Below is a small trained network, with its code and all its weights. Each question gives an input and a target symbol and asks what happens when units are switched off, that is, made to give their printed mean instead of their output.

import numpy as np


def w(rows, s, z=0):
    codes = np.array(rows[::2]) - 128.0
    scale = np.full(codes.shape[1], s)
    scale[-1] = z or s
    return codes * scale


def norm(h):
    return h / np.sqrt((h * h).mean(-1, keepdims=True) + 1e-5)


def f(y):
    return np.maximum(y, 0)


def softmax(a):
    e = np.exp(a - a.max(-1, keepdims=True))
    return e / e.sum(-1, keepdims=True)


def log_softmax(a):
    a = a - a.max(-1, keepdims=True)
    return a - np.log(np.exp(a).sum(-1, keepdims=True))


def net(x, mask):
    ids = ['ΓΠαεζημστφψω'.index(c) for c in x.split()]
    T = len(ids)
    res = E[ids] + P[:T]
    u = 0
    for l in range(2):
        q, k, v = (norm(res) @ M[l].T for M in (Q, K, V))
        z = softmax(np.where(np.tri(T) > 0, q @ k.T / 3**0.5, -1e9)) @ v
        res = res + np.where(mask[u], z, O[l][:, -1]) @ O[l][:, :-1]
        u += 1
        y = f(norm(res) @ A[l][:, :-1].T + A[l][:, -1])
        res = res + np.where(mask[u : u + 12], y, B[l][:, -1]) @ B[l][:, :-1]
        u += 12
    return log_softmax(norm(res)[-1] @ U[:, :-1].T + U[:, -1])


Q, K, V, O, A, B = {}, {}, {}, {}, {}, {}
E = w([
[101,122,162,60,111,58],'Γ',
[68,110,127,124,192,128],'Π',
[197,140,130,131,165,119],'α',
[132,149,109,206,167,97],'ε',
[73,208,199,78,123,207],'ζ',
[184,182,173,167,175,108],'η',
[8,57,60,146,147,173],'μ',
[57,118,108,156,148,150],'σ',
[180,134,169,52,103,87],'τ',
[127,67,94,44,117,148],'φ',
[189,152,120,144,144,136],'ψ',
[133,133,154,56,92,76],'ω',
],0.016)
P = w([
[86,163,104,181,53,90],'0',
[136,122,104,104,171,192],'1',
[61,193,90,134,97,94],'2',
[134,112,195,185,115,179],'3',
[122,120,114,115,213,209],'4',
[98,249,186,179,79,72],'5',
],0.013)
Q[0] = w([
[141,33,230,171,162,179],'0.h0',
[115,249,137,134,254,195],'0.h0',
[158,40,89,94,232,144],'0.h0',
],0.0083)
K[0] = w([
[175,75,111,77,246,146],'0.h0',
[36,255,206,103,79,191],'0.h0',
[94,225,11,101,143,44],'0.h0',
],0.0082)
V[0] = w([
[181,84,74,120,162,140],'0.h0',
[148,217,106,144,28,254],'0.h0',
[179,84,86,160,151,46],'0.h0',
],0.009)
O[0] = w([
[102,164,117,142,249,170,61],'0.h0',
[186,128,132,179,251,26,255],'0.h0',
[85,207,53,87,134,177,109],'0.h0',
],0.011,0.0065)
A[0] = w([
[102,153,154,161,92,72,174],'0.n0',
[223,194,67,254,124,144,112],'0.n1',
[100,102,69,132,124,50,4],'0.n2',
[174,139,179,111,128,105,129],'0.n3',
[58,174,130,172,167,168,90],'0.n4',
[110,236,32,113,170,121,138],'0.n5',
[214,62,161,12,141,152,167],'0.n6',
[104,15,91,161,200,134,179],'0.n7',
[191,211,170,117,82,213,120],'0.n8',
[131,217,223,27,130,55,157],'0.n9',
[93,32,137,171,140,99,186],'0.n10',
[150,212,140,56,167,140,95],'0.n11',
],0.0078,0.0027)
B[0] = w([
[151,146,112,129,169,186,194],'0.n0',
[66,108,159,88,83,119,254],'0.n1',
[157,106,129,141,148,147,153],'0.n2',
[170,119,106,120,117,78,170],'0.n3',
[133,233,74,111,104,136,153],'0.n4',
[100,125,130,99,164,152,198],'0.n5',
[76,100,180,131,155,86,159],'0.n6',
[91,84,170,95,111,95,184],'0.n7',
[97,131,149,86,127,131,151],'0.n8',
[184,114,111,134,146,196,192],'0.n9',
[188,141,136,135,112,2,172],'0.n10',
[113,160,127,55,157,168,153],'0.n11',
],0.0083,0.0086)
Q[1] = w([
[124,67,206,188,157,134],'1.h0',
[50,2,100,93,161,172],'1.h0',
[152,108,162,208,99,184],'1.h0',
],0.0076)
K[1] = w([
[125,66,92,90,212,187],'1.h0',
[149,208,51,1,106,70],'1.h0',
[114,77,168,82,153,155],'1.h0',
],0.0091)
V[1] = w([
[107,78,100,22,136,164],'1.h0',
[71,14,64,104,145,97],'1.h0',
[2,141,189,189,144,163],'1.h0',
],0.0098)
O[1] = w([
[175,235,142,174,111,112,2],'1.h0',
[114,136,190,253,143,230,98],'1.h0',
[42,10,130,65,173,171,90],'1.h0',
],0.011,0.005)
A[1] = w([
[98,106,116,97,155,231,204],'1.n0',
[125,113,129,58,89,195,196],'1.n1',
[170,165,175,219,149,110,239],'1.n2',
[111,130,163,123,8,220,45],'1.n3',
[86,146,123,121,160,73,150],'1.n4',
[105,159,205,173,156,168,112],'1.n5',
[123,197,131,142,103,126,144],'1.n6',
[120,166,104,157,189,135,242],'1.n7',
[82,95,125,176,151,106,174],'1.n8',
[178,112,78,158,199,100,148],'1.n9',
[123,126,89,117,243,133,6],'1.n10',
[119,178,179,196,165,141,92],'1.n11',
],0.013,0.0025)
B[1] = w([
[105,134,114,139,198,212,180],'1.n0',
[62,137,161,106,137,137,181],'1.n1',
[119,67,121,69,82,176,254],'1.n2',
[95,182,225,181,179,7,166],'1.n3',
[176,153,72,145,70,158,234],'1.n4',
[153,162,83,133,177,98,174],'1.n5',
[145,89,123,118,2,207,159],'1.n6',
[221,134,77,147,201,165,204],'1.n7',
[167,132,163,92,105,125,203],'1.n8',
[69,125,216,205,187,22,251],'1.n9',
[132,236,91,117,105,59,236],'1.n10',
[95,115,83,120,140,133,181],'1.n11',
],0.0079,0.0082)
U = w([
[85,195,176,161,74,118,82],'Γ',
[53,145,189,180,159,129,36],'Π',
[154,157,90,117,139,161,104],'α',
[57,107,107,79,152,173,209],'ε',
[144,97,116,147,131,126,79],'ζ',
[120,84,70,32,100,66,1],'η',
[126,80,130,197,175,174,147],'μ',
[148,1,136,158,140,112,182],'σ',
[181,129,94,112,87,147,122],'τ',
[188,95,84,178,144,193,201],'φ',
[149,153,81,166,200,49,111],'ψ',
[173,120,114,124,74,149,168],'ω',
],0.0096,0.0039)

Each question gives the input, a string of symbols that net reads in full, and the target symbol t.
The units are the heads (3 rows each of Q, K, V and O) and the neurons (one row each of A and B). Each row of codes is followed by its name. A weight is (code - 128) times the scale printed after its matrix; where a second scale follows, it is the last column's (O, A, B and U).
mask holds one flag per unit, layer by layer, with each layer's heads first. A switched-off unit (its flag False) gives its mean, the last column of its rows in O or B, instead of its output. The means were averaged over made-up inputs and are rounded, as every weight is.
A unit's drop is (log p(t) with every unit on - log p(t) with that unit switched off) / (log p(t) with every unit on - log p(t) with every unit switched off).
The circuit of an input: a set's keep is (log p(t) with only the set's units on - log p(t) with every unit switched off) / (log p(t) with every unit on - log p(t) with every unit switched off). Starting from the 12 units with the biggest drops (on a tie, the unit counted first), units are removed one at a time, each time the one whose removal leaves the highest keep (on an exact tie, the one counted first), for as long as the keep stays at least 0.8.
circuit, biggest first: the units of the circuit, biggest drop first
unit that matters most: the unit with the biggest drop
k most important neurons: the k neurons with the biggest drops, biggest first
k most important neurons of layer l: the k neurons of layer l with the biggest drops, biggest first
input ψ ω φ Γ μ ψ, target Γ: circuit, biggest first -> 0.h0, 1.n3
input ψ Π μ μ, target Π: circuit, biggest first -> 0.h0, 1.n3
input ψ σ ψ ε, target σ: 2 most important neurons -> 0.n10, 1.n2
input ψ η ψ ψ, target η: 2 most important neurons -> 1.n9, 0.n1
input ε σ Π, target ε: circuit, biggest first -> 0.h0, 1.h0
input ψ ψ Π ψ Π, target Π: circuit, biggest first -> 0.h0, 1.h0, 1.n3
input ε ε σ, target ε: unit that matters most -> 1.h0
input ψ η Π ε, target η: circuit, biggest first -> 0.h0, 1.h0, 0.n4
input Π η μ, target Π: circuit, biggest first -> 1.h0, 0.h0, 1.n3
input ψ φ τ, target ψ: 2 most important neurons -> 1.n9, 0.n1
input ψ Γ ψ ψ Γ, target ψ: circuit, biggest first -> 0.n1, 1.h0
input σ η μ η, target η: 3 most important neurons -> 0.n10, 1.n9, 0.n1
input τ ψ ε ε Γ, target ε: circuit, biggest first -> 0.h0, 1.n0
input Π ψ σ, target Π: 3 most important neurons of layer 1 -> 1.n3, 1.n2, 1.n10
input σ μ ω, target σ: 2 most important neurons -> 0.n1, 0.n10
input ψ ε ψ Π, target ε: 2 most important neurons of layer 1 -> 1.n9, 1.n0
input ε ε ψ ω, target ε: circuit, biggest first -> 0.h0
input η η ψ ε, target η: 2 most important neurons -> 0.n4, 1.n9
input σ ψ η σ, target ψ: 2 most important neurons -> 0.n10, 0.n4
input η α ψ, target η: circuit, biggest first -> 1.h0
input σ Γ η ψ, target Γ: 2 most important neurons -> 1.n3, 0.n9
